grid =
[[129 126 128 138 131 121 121 109 112 120]
 [121 140 119 106 127 127 134 132 149 123]
 [121 120 129 142 127 121 125 130 127 129]
 [126 120 122 120 124 123 119 129 132 133]
 [117 127 141 116 125 134 125 122 135 113]]
Indices start at 1.
(1, 1) -> 129
(2, 4) -> 106
(2, 10) -> 123
(2, 2) -> 140
(3, 7) -> 125
(5, 1) -> 117
(1, 9) -> 112
(3, 6) -> 121
(2, 6) -> 127
(4, 9) -> 132
(4, 5) -> 124
(5, 2) -> 127
(5, 5) -> 125
(3, 1) -> 121
(5, 3) -> 141
(2, 9) -> 149
(1, 8) -> 109

B =
[[112 125 139 102 134 137 129 133 120 133 126 134 141 133 119]
 [124 127 136 124 128 130 125 124 130 136 121 123 138 136 135]]
Indices start at 1.
(1, 1) => 112
(2, 12) => 123
(2, 14) => 136
(2, 9) => 130
(2, 4) => 124
(1, 11) => 126
(1, 6) => 137
(1, 14) => 133
(2, 2) => 127
(1, 7) => 129

W =
[[111 111 129 140 134 123 124 139]
 [135 125 129 116 125 133 122 148]
 [129 121 145 103 143 107 119 148]
 [125 122 127 139 105 145 120 113]
 [131 121 123 111 117 140 133 132]
 [119 128 126 121 129 127 129 133]
 [ 99 117 132 128 132 112 110 140]
 [131 118 130 146 110 140 112 110]]
Rows and columns are counted from 1.
row 1 col 1: 111
row 7 col 7: 110
row 8 col 3: 130
row 3 col 6: 107
row 5 col 5: 117
row 1 col 7: 124
row 6 col 1: 119
row 8 col 5: 110
row 2 col 6: 133
row 2 col 4: 116
row 6 col 6: 127
row 6 col 2: 128
row 2 col 7: 122
row 7 col 8: 140
row 6 col 8: 133
row 8 col 8: 110
row 8 col 7: 112
row 5 col 1: 131
row 5 col 2: 121
row 3 col 4: 103

arr =
[[145 125 117 121 135 156 129 139 116 130 124 140 142]
 [126 128 121 128 117 149 151 121 157 117 124 132 119]
 [132 130 128 115 132 155 123 135 117 138 135 146 121]]
Indices start at 1.
(1, 1) = 145
(1, 13) = 142
(3, 7) = 123
(2, 8) = 121
(1, 10) = 130
(3, 4) = 115
(1, 4) = 121
(2, 7) = 151
(1, 12) = 140
(2, 13) = 119
(3, 12) = 146
(3, 2) = 130
(1, 7) = 129

X =
array([[132, 126, 138, 141, 141, 150, 144, 140],
       [131, 124, 128, 127, 128, 147, 144, 141],
       [140, 139, 142, 141, 141, 150, 144, 141],
       [132, 124, 131, 134, 140, 150, 144, 141],
       [133, 124, 125, 127, 127, 140, 143, 140],
       [132, 124, 129, 127, 127, 140, 142, 141],
       [130, 124, 128, 126, 126, 137, 133, 138],
       [131, 124, 130, 141, 141, 150, 144, 141],
       [133, 129, 142, 141, 141, 150, 145, 140]])
Rows and columns are counted from 1.
(1, 1) => 132
(2, 5) => 128
(8, 7) => 144
(4, 6) => 150
(2, 1) => 131
(8, 6) => 150
(9, 1) => 133
(3, 5) => 141
(2, 7) => 144
(2, 6) => 147
(1, 7) => 144
(8, 8) => 141
(8, 1) => 131
(5, 7) => 143
(1, 3) => 138
(8, 5) => 141
(3, 1) => 140
(5, 8) => 140
(8, 3) => 130
(3, 3) => 142
(5, 1) => 133
(9, 4) => 141
(9, 6) => 150
(5, 5) => 127
(3, 7) => 144
(7, 1) => 130
(6, 6) => 140
(8, 2) => 124
(7, 8) => 138
(7, 2) => 124
(9, 8) => 140
(7, 7) => 133
(1, 4) => 141

a =
array([[140, 152, 141, 133, 123, 127, 135, 118, 135, 119, 139, 138, 150],
       [106, 121, 128, 125, 147, 134, 149, 107, 137, 123, 117, 120, 129],
       [122, 122, 119, 121, 129, 107, 131, 135, 148, 124, 146, 125, 136],
       [126, 153, 134, 128, 130, 133, 133, 112, 144, 138, 152, 129, 127]])
Indices start at 1.
(1, 1) => 140
(3, 8) => 135
(3, 7) => 131
(2, 5) => 147
(4, 12) => 129
(1, 3) => 141
(3, 11) => 146
(4, 2) => 153
(4, 11) => 152
(4, 4) => 128
(4, 13) => 127
(4, 9) => 144
(4, 10) => 138
(2, 6) => 134
(1, 2) => 152
(4, 8) => 112
(2, 7) => 149
(1, 12) => 138
(4, 7) => 133
(1, 11) => 139
(3, 4) => 121
(3, 1) => 122
(3, 9) => 148
(1, 6) => 127
(3, 3) => 119
